Each row has a name. Each question is about the rows just above it.

Columns, left to right: J C N T
[ 33 -37 -52 -19] : lovu
[-53  37  53 118] : Zef
[  95   61  -19 -100] : Pagak
[ -5 -84  -7  45] : fatip
Whose row is [ 33 -37 -52 -19]? | lovu
Whose row is [ -5 -84  -7  45]? | fatip

Columns, left to right: L F P Z M A B U
[-30  21 -11  66  13  21  -2 -74] -> kun
[ 19  32 -37 -22 -12   4 -48  64] -> digu
[-10 -38  -4 -48   2 -40  55   0] -> met
[ 14  10 -50 -39  -9  -9 -21  62] -> Vizo
[  0  44  17  52  -3  42 -58 -17] -> vom
[ 17  46 -29  21 -11  28 -66  46] -> Ziv
[ -1 -27 -18 -68  -2 -35  37  34] -> Zemus
[  9  -9 -33 -74  -6 -29   9  52] -> Zes
[ 10  50 -15  50  -8  42 -70  17] -> losi
[-17 -41  66  -8  22 -27  63 -73] -> sakul
[-20 -18  62  33  19   0  33 -86] -> loziz
[ 47  66  27  73   5  42 -35 -53] -> mel
Give the next 2 entries after [-10 -38  -4 -48   2]. | [-40  55]
[-68 -74  50] is in which column, read top down? | Z
Which column holds this, read top down? [ 17 -73 -86 -53] | U
Which column holds this, read top down? [-29  42 -27] | A
Give the next 2 entries after [-11  66]. | [13 21]
The next 2 entries after [-29  21 -11]: | [ 28 -66]
Which column holds this, read top down? [  0  62 -17  46  34  52  17] | U

Columns, left to right: W S V K
[16 51 31 10] : mas
[   2 -118  -11   -1] : zet
[ -6  -2 -23  23] : Sobi
[22 18 -3 16] : ligek
[ -4 -62  13  10] : mula
[-5 27 27 -8] : teko
[-17  42  26  44] : zadi
[  0  31  17 -13] : gida
[ 17 -49   2 -24] : pepi
Which column holds this, read top down? [-23  -3  13  27  26  17] | V
[  51 -118] is in which column, read top down? | S
Whose row is [ -6  -2 -23  23]? | Sobi
Where do [-17  42  26  44] appear? | zadi
[16  2 -6 22] is in which column, read top down? | W

Columns, left to right: E D Y X Q
[ 14 -52 -65 -12 -13] = gimus
[-52  14  32 -71 -33] = zis
[ 14 -52 -65 -12 -25] = mugeg
Whose row is [ 14 -52 -65 -12 -25]? | mugeg
The row with [ 14 -52 -65 -12 -13] is | gimus
Whose row is [-52  14  32 -71 -33]? | zis
The next 2 entries after [-52  14]: | [ 32 -71]

Columns, left to right: dakon ripib Pek meti
[ 5 57 -5 82] = fet
[ 90 -22 -10 -13] = nek
[-61  22  -2  -8] = zug
[-26  49 -37 -45] = Puraf
[-23 -32  75  19] = vadu
[-36  19 -53 -22] = gakab
[ 15 -40 -42   4] = rara
[ 29 -60 -50 -33] = med
[ 61 -31 -47 -38] = Sesa
[  0  18  60 -51] = futos
[ 45 -22 -26  62] = Rap
Which column holds [-13  -8] top down? | meti
Which column holds this, read top down? [-37  75 -53 -42 -50 -47  60 -26] | Pek
Which column holds this, read top down? [-40 -60 -31] | ripib
[ -8 -45  19 -22   4 -33 -38 -51  62] is in which column, read top down? | meti

Columns, left to right: mebo vedud lav Keba mufar Pobol
[-43  -1  15 -67 -78  99]  zuvip
[-43   6  -7 -28 -70  77]  gavor
[  71   68  -50   10   43 -113]  Busil
[-43  -1  15 -38 -78  99]  seve
[ 13  67 -26 -47 -66  26]  vus
Which column holds [68 -1 67] top down? | vedud
Which column holds [ 10 -38 -47] top down? | Keba

Columns, left to right: gudat Kuvo didov Tason naz Fifev vigu latep lor
[-28 110  85  30  -2  49  40  40  41]  Zovof
[  8 110  30  85  -2  40  49 -17  73]  fod
[  23  -89  -26   25  -28  -33 -102   30    5]  fal
[  1 -19  49   1  -2  40 -21 -47   2]  subon
[ 39  15 -91 -17 -15  30  14 -11 -29]  vuda
[ 29  16  71  53  82   0  11  -3 -41]  Fepu
What are the next 2 entries after [-26  25 -28 -33]? | [-102   30]
[  8 110  30  85  -2  40  49 -17  73] is in which row? | fod
Which column holds [  49 -102  -21   14] top down? | vigu
Give the next 2 entries after [-19  49   1  -2  40 -21]. | [-47   2]
Give the next 2 entries after [110  30  85  -2  40  49]. | [-17  73]

